Below are the code and all the weights of a small trained network. Each question names an input and a class and asks about switching units off, where a switched-off unit gives its printed mean instead of its output.

import numpy as np


def w(rows, s, z=0):
    codes = np.array(rows[::2]) - 128.0
    scale = np.full(codes.shape[1], s)
    scale[-1] = z or s
    return codes * scale


def f(y):
    return np.maximum(y, 0)


def log_softmax(a):
    a = a - a.max(-1, keepdims=True)
    return a - np.log(np.exp(a).sum(-1, keepdims=True))


def net(x, mask):
    res = np.array(x, float).reshape(1, 5) / 4 @ E
    y = f(res @ A[0][:, :-1].T + A[0][:, -1])
    res = res + np.where(mask, y, B[0][:, -1]) @ B[0][:, :-1]
    return log_softmax(res[-1] @ U[:, :-1].T + U[:, -1])


A, B = {}, {}
E = w([
[215,140,149,33,97,195,189,78,130,44,105],'x0',
[129,100,140,136,106,135,130,125,130,131,136],'x1',
[58,168,159,142,137,253,199,215,95,112,181],'x2',
[55,51,182,133,254,85,141,100,107,32,108],'x3',
[117,181,253,59,126,142,36,87,97,166,212],'x4',
],0.0081)
A[0] = w([
[183,110,147,153,138,115,151,184,111,126,118,28],'n0',
[147,141,201,85,139,119,90,114,106,156,173,120],'n1',
[163,192,127,164,63,183,100,99,152,174,112,95],'n2',
[122,149,194,152,147,110,71,156,145,158,166,98],'n3',
[90,145,113,179,134,83,114,178,123,236,159,56],'n4',
[182,122,140,68,106,159,191,66,135,102,111,34],'n5',
[190,123,162,36,110,150,163,111,141,84,89,3],'n6',
[119,159,181,85,121,127,70,85,104,130,203,120],'n7',
[180,135,45,112,106,134,147,199,150,182,99,125],'n8',
[172,103,122,120,132,87,110,91,125,138,131,30],'n9',
[118,136,181,66,132,132,77,86,109,150,193,112],'n10',
[162,183,105,102,35,115,116,184,149,177,167,88],'n11',
[70,122,91,235,142,66,42,163,105,194,131,66],'n12',
[109,141,183,125,137,121,55,102,86,151,217,130],'n13',
[131,146,192,60,132,124,92,104,86,167,161,109],'n14',
[98,89,180,96,218,113,125,119,110,72,79,84],'n15',
[79,77,173,129,185,142,153,114,95,78,138,77],'n16',
[174,98,113,84,131,60,68,28,185,150,62,88],'n17',
[67,182,179,132,137,230,227,229,92,115,194,78],'n18',
[212,185,104,142,83,166,103,139,133,186,161,84],'n19',
[56,110,135,241,162,74,53,180,147,175,153,42],'n20',
[176,163,106,85,79,126,134,151,141,168,162,79],'n21',
[91,76,183,116,175,85,128,86,108,66,115,106],'n22',
[86,117,167,141,169,85,124,131,103,104,125,62],'n23',
[137,84,27,228,125,95,255,192,170,104,39,130],'n24',
[184,108,128,108,113,49,75,49,146,154,74,69],'n25',
[151,106,167,116,187,136,155,82,116,37,120,105],'n26',
[125,191,205,105,132,136,83,80,103,162,191,131],'n27',
[231,160,159,19,101,173,192,67,122,34,91,37],'n28',
[162,145,122,88,109,157,108,159,161,173,106,87],'n29',
[177,174,121,95,70,132,130,148,146,144,142,116],'n30',
[77,130,165,154,140,198,185,210,72,155,145,34],'n31',
[96,83,166,135,184,93,121,109,109,57,139,89],'n32',
[192,109,112,134,133,29,30,90,194,144,98,64],'n33',
],0.0079,0.0033)
B[0] = w([
[152,119,126,137,138,134,123,111,123,145,121,134],'n0',
[147,84,81,140,140,128,165,96,165,120,112,182],'n1',
[75,124,92,160,80,61,107,149,81,134,105,188],'n2',
[145,115,114,93,185,136,159,89,141,135,117,168],'n3',
[135,117,199,46,112,139,133,158,78,163,105,182],'n4',
[123,130,174,63,163,144,145,141,104,161,130,176],'n5',
[126,140,178,62,153,144,153,138,92,169,140,176],'n6',
[126,85,74,151,167,125,149,86,167,133,96,191],'n7',
[89,108,89,148,114,74,126,106,116,140,69,192],'n8',
[144,150,128,145,113,173,129,134,122,100,147,153],'n9',
[126,100,84,148,175,109,160,81,190,143,119,188],'n10',
[65,127,92,153,72,72,98,149,75,126,100,200],'n11',
[166,144,231,37,137,182,164,142,115,178,117,198],'n12',
[159,83,86,138,184,143,184,83,155,128,87,192],'n13',
[126,80,83,158,177,107,167,87,170,134,95,184],'n14',
[77,146,103,144,57,67,81,131,86,126,90,191],'n15',
[82,114,112,160,96,90,56,148,88,129,96,187],'n16',
[180,196,125,157,153,194,104,157,122,71,223,209],'n17',
[204,196,137,199,134,195,74,146,155,27,237,232],'n18',
[40,140,103,167,86,52,79,158,95,161,96,198],'n19',
[112,119,241,63,118,160,151,168,86,196,111,195],'n20',
[87,109,112,146,85,90,130,156,105,141,129,179],'n21',
[79,135,98,164,70,59,112,147,103,109,109,189],'n22',
[88,134,128,114,91,74,117,171,103,121,99,163],'n23',
[140,50,22,126,224,152,207,21,202,138,98,252],'n24',
[210,186,119,195,107,188,83,158,167,60,210,199],'n25',
[67,126,134,118,77,76,118,166,97,160,96,185],'n26',
[122,82,76,151,178,140,170,85,192,142,82,199],'n27',
[153,119,255,33,145,187,169,153,93,197,102,218],'n28',
[100,135,121,147,109,110,107,138,100,125,89,164],'n29',
[68,111,146,138,108,62,95,147,119,118,101,182],'n30',
[191,176,143,163,147,164,96,134,153,83,221,190],'n31',
[29,150,102,166,77,70,97,167,100,142,84,184],'n32',
[200,178,135,145,151,166,94,169,135,70,204,206],'n33',
],0.0076,0.013)
U = w([
[124,81,32,147,182,120,216,40,201,134,92,190],'0',
[51,131,87,165,45,52,71,163,93,135,90,3],'1',
[180,180,121,178,129,168,85,157,158,57,247,246],'2',
[127,123,224,25,131,149,182,155,105,190,109,95],'3',
],0.011,0.00041)

Each question gives the input, the list of numbers given to net, and the class t.
The units are the neurons (one row each of A and B). Each row of codes is followed by its name. A weight is (code - 128) times the scale printed after its matrix; where a second scale follows, it is the last column's (A, B and U).
mask holds one flag per neuron, in row order. A switched-off neuron (its flag False) gives its mean, the last column of its row in B, instead of its output. The means were averaged over made-up inputs and are rounded, as every weight is.
A unit's drop is (log p(t) with every unit on - log p(t) with that unit switched off) / (log p(t) with every unit on - log p(t) with every unit switched off).
The circuit of an input: a set's keep is (log p(t) with only the set's units on - log p(t) with every unit switched off) / (log p(t) with every unit on - log p(t) with every unit switched off). Starting from the 12 units with the biggest drops (on a tie, the unit counted first), units are removed one at a time, each time the one whose removal leaves the highest keep (on an exact tie, the one counted first), for as long as the keep stays at least 0.8.
units of the circuit, in order: the units of the circuit, biggest drop first
most important unit: the unit with the biggest drop
k most important neurons: the k neurons with the biggest drops, biggest first
drop when u is switched off: that unit's drop, to one decimal
input [-7,-7,6,2,-2], class 3: most important unit	n20
input [-4,3,-1,3,-2], class 3: units of the circuit, in order	(n12, n20)
input [3,-2,8,2,-7], class 2: 3 most important neurons	(n18, n31, n27)
input [6,7,8,-8,-4], class 1: 3 most important neurons	(n19, n11, n8)
input [-3,5,-7,7,0], class 1: 2 most important neurons	(n32, n18)
input [-8,1,-8,-3,-3], class 2: 3 most important neurons	(n33, n25, n17)
input [-3,-1,3,6,6], class 0: 3 most important neurons	(n13, n27, n10)
input [-6,4,-3,5,-2], class 3: 2 most important neurons	(n12, n20)
input [7,6,2,8,4], class 1: 2 most important neurons	(n15, n22)
input [-2,5,-7,-5,7], class 0: 2 most important neurons	(n27, n18)
input [-5,-4,4,-1,-5], class 0: 2 most important neurons	(n24, n28)
input [6,-7,-8,-7,-7], class 2: 2 most important neurons	(n17, n25)
input [-8,-1,-7,-6,-7], class 3: 3 most important neurons	(n12, n20, n4)
input [6,3,-2,-7,3], class 1: most important unit	n19
input [4,-4,-6,-5,6], class 0: 4 most important neurons	(n18, n27, n14, n7)
input [-4,-5,5,4,-2], class 2: 2 most important neurons	(n18, n31)
input [-6,8,5,2,-3], class 3: drop when n20 is switched off	0.7
input [8,-1,-5,-1,3], class 3: drop when n28 is switched off	2.3
input [5,2,-5,0,-1], class 2: drop when n17 is switched off	0.5
input [-1,7,8,5,-3], class 2: units of the circuit, in order	(n18)
